a =
[[185, 134, 113, 122, 154, 114, 118, 112, 124, 96, 120, 114, 136],
[54, 84, 170, 163, 102, 145, 172, 141, 125, 153, 181, 121, 88],
[112, 122, 51, 111, 185, 146, 70, 163, 206, 136, 133, 169, 194]]
Indices start at 1.
(1, 1) = 185
(2, 8) = 141
(2, 5) = 102
(3, 8) = 163
(1, 6) = 114
(2, 10) = 153
(1, 4) = 122
(1, 2) = 134
(1, 10) = 96
(3, 10) = 136
(3, 1) = 112
(3, 4) = 111
(2, 11) = 181
(3, 6) = 146
(1, 12) = 114
(3, 13) = 194
(2, 3) = 170
(2, 4) = 163
(3, 3) = 51

arr =
[[155, 75, 68, 174, 109, 181, 117, 130, 128, 185],
[34, 150, 225, 85, 166, 124, 121, 174, 140, 73]]
Rows and columns are counted from 1.
(1, 1): 155
(1, 2): 75
(2, 1): 34
(1, 7): 117
(2, 5): 166
(2, 7): 121
(2, 8): 174
(1, 10): 185
(1, 4): 174
(1, 3): 68

data =
143	174	107	235	208
146	175	106	233	206
83	189	145	166	89
225	114	161	70	124
131	128	153	158	184
225	113	162	69	125
155	116	156	141	188
82	191	145	167	88
138	123	155	148	181
99	145	148	185	182
85	189	144	166	89
141	174	107	235	208
225	111	165	66	125
139	173	108	235	209
145	122	153	152	189
Rows and columns are counted from 1.
(1, 1) = 143
(1, 5) = 208
(4, 1) = 225
(13, 4) = 66
(9, 1) = 138
(1, 4) = 235
(14, 1) = 139
(15, 3) = 153
(7, 4) = 141
(7, 2) = 116
(4, 5) = 124
(12, 2) = 174
(6, 1) = 225
(13, 1) = 225
(10, 2) = 145
(15, 1) = 145
(11, 3) = 144
(5, 1) = 131
(3, 1) = 83
(2, 2) = 175
(11, 5) = 89
(9, 4) = 148
(2, 1) = 146

W =
[[202, 177, 131, 87],
[61, 45, 115, 149],
[83, 175, 148, 186],
[217, 202, 135, 85],
[93, 139, 136, 162],
[64, 223, 164, 223],
[52, 71, 124, 168],
[98, 180, 147, 175]]
Rows and columns are counted from 1.
row 1 col 1: 202
row 4 col 1: 217
row 8 col 2: 180
row 4 col 3: 135
row 4 col 4: 85
row 5 col 2: 139
row 2 col 4: 149
row 6 col 1: 64
row 1 col 4: 87
row 8 col 4: 175
row 3 col 1: 83
row 7 col 1: 52
row 3 col 2: 175
row 3 col 3: 148
row 2 col 2: 45
row 8 col 1: 98
row 6 col 3: 164

X =
[[169, 146, 172, 156, 112],
[168, 110, 168, 119, 110],
[42, 169, 43, 149, 150],
[105, 72, 102, 54, 225]]
Rows and columns are counted from 1.
(1, 1) -> 169
(4, 4) -> 54
(4, 3) -> 102
(3, 1) -> 42
(2, 4) -> 119
(2, 1) -> 168
(3, 5) -> 150
(3, 4) -> 149
(4, 2) -> 72
(1, 4) -> 156
(2, 2) -> 110

x =
[[65, 186, 70, 37, 211, 214, 156],
[191, 70, 187, 220, 45, 41, 100],
[188, 158, 121, 155, 74, 145, 136],
[194, 89, 184, 217, 44, 60, 106],
[59, 170, 157, 89, 95, 151, 131],
[57, 146, 160, 95, 96, 127, 123],
[204, 149, 126, 172, 69, 135, 133]]
Rows and columns are counted from 1.
(1, 1) => 65
(6, 1) => 57
(1, 7) => 156
(4, 6) => 60
(6, 6) => 127
(2, 7) => 100
(1, 3) => 70
(3, 4) => 155
(3, 2) => 158
(6, 2) => 146
(6, 4) => 95
(4, 2) => 89
(5, 7) => 131
(3, 5) => 74
(7, 7) => 133
(6, 5) => 96
(1, 5) => 211
(3, 6) => 145
(3, 1) => 188
(5, 4) => 89

grid =
[[30, 124, 161, 173],
[207, 122, 152, 159],
[194, 121, 90, 130],
[83, 134, 182, 188],
[209, 119, 124, 144],
[170, 127, 52, 111],
[189, 128, 176, 172],
[163, 135, 194, 185],
[128, 139, 195, 192]]
Rows and columns are counted from 1.
(1, 1): 30
(2, 4): 159
(7, 3): 176
(6, 3): 52
(5, 2): 119
(3, 2): 121
(2, 3): 152
(9, 3): 195
(5, 4): 144
(4, 4): 188
(5, 3): 124
(6, 1): 170
(7, 2): 128
(6, 2): 127
(1, 3): 161
(3, 3): 90
(9, 2): 139
(7, 4): 172

A =
[[199, 200, 199, 189, 51, 132, 51],
[57, 59, 57, 171, 65, 183, 68],
[61, 62, 62, 180, 67, 142, 70]]
Indices start at 1.
(1, 1) -> 199
(2, 2) -> 59
(2, 1) -> 57
(1, 4) -> 189
(3, 3) -> 62
(1, 5) -> 51
(1, 6) -> 132
(1, 7) -> 51
(3, 2) -> 62

m =
[[114, 206, 130, 171, 201, 56, 81, 57, 112],
[206, 65, 202, 213, 66, 210, 54, 211, 204],
[47, 185, 46, 34, 183, 142, 181, 131, 42]]
Rows and columns are counted from 1.
(1, 1) = 114
(3, 9) = 42
(2, 6) = 210
(1, 2) = 206
(3, 5) = 183
(2, 2) = 65
(1, 3) = 130
(1, 5) = 201
(2, 3) = 202
(2, 1) = 206
(1, 6) = 56
(2, 5) = 66
(2, 7) = 54
(2, 8) = 211
(1, 8) = 57

B =
[[ 91 129 124  55 122  81 116 125 115 125 213  42  75 114]
 [ 99 128 127 113 139 115 123 126 128  99 145  87  81 124]
 [103 129 127 117 140 120 123 126 130 101 144  93  79 129]
 [112 130 128 114 141 125 123 125 134 108 156  96  65 142]
 [ 95 128 127 114 139 113 123 126 127  95 142  84  84 120]]
Indices start at 1.
(1, 1) = 91
(3, 5) = 140
(3, 4) = 117
(2, 6) = 115
(3, 1) = 103
(4, 4) = 114
(2, 5) = 139
(1, 7) = 116
(2, 14) = 124
(5, 5) = 139
(5, 2) = 128
(4, 9) = 134
(4, 14) = 142
(2, 4) = 113
(5, 9) = 127
(3, 6) = 120
(4, 2) = 130
(4, 8) = 125
(4, 5) = 141
(5, 7) = 123
(3, 11) = 144
(1, 10) = 125
(5, 6) = 113

M =
[[95, 117, 109, 84, 103, 89, 97, 89, 88, 101, 114, 125, 117, 147],
[197, 201, 165, 149, 145, 132, 103, 118, 103, 107, 90, 96, 75, 57],
[67, 115, 83, 121, 122, 126, 131, 135, 147, 157, 151, 153, 160, 157],
[108, 131, 113, 132, 142, 126, 133, 138, 125, 131, 115, 127, 127, 151],
[135, 115, 132, 137, 129, 137, 138, 141, 139, 137, 128, 121, 149, 123],
[29, 39, 73, 73, 86, 114, 102, 128, 136, 157, 157, 189, 186, 198],
[147, 143, 147, 165, 175, 164, 149, 143, 156, 133, 130, 126, 124, 142],
[143, 135, 130, 141, 131, 130, 148, 120, 133, 117, 123, 117, 130, 132],
[218, 193, 192, 167, 154, 156, 141, 125, 102, 113, 93, 85, 62, 85],
[100, 114, 126, 103, 140, 142, 134, 135, 137, 136, 151, 146, 152, 179]]
Indices start at 1.
(1, 1)	95
(5, 7)	138
(6, 5)	86
(3, 2)	115
(6, 9)	136
(2, 12)	96
(9, 13)	62
(8, 14)	132
(10, 7)	134
(2, 14)	57
(7, 4)	165
(6, 7)	102
(9, 10)	113
(3, 11)	151
(7, 13)	124
(2, 11)	90
(3, 3)	83
(1, 12)	125
(8, 11)	123
(7, 1)	147
(10, 6)	142
(8, 4)	141
(10, 3)	126
(4, 11)	115
(7, 2)	143
(2, 13)	75
(4, 9)	125
(5, 12)	121
(2, 9)	103
(6, 4)	73
(6, 11)	157
(5, 5)	129
(8, 10)	117
(9, 14)	85
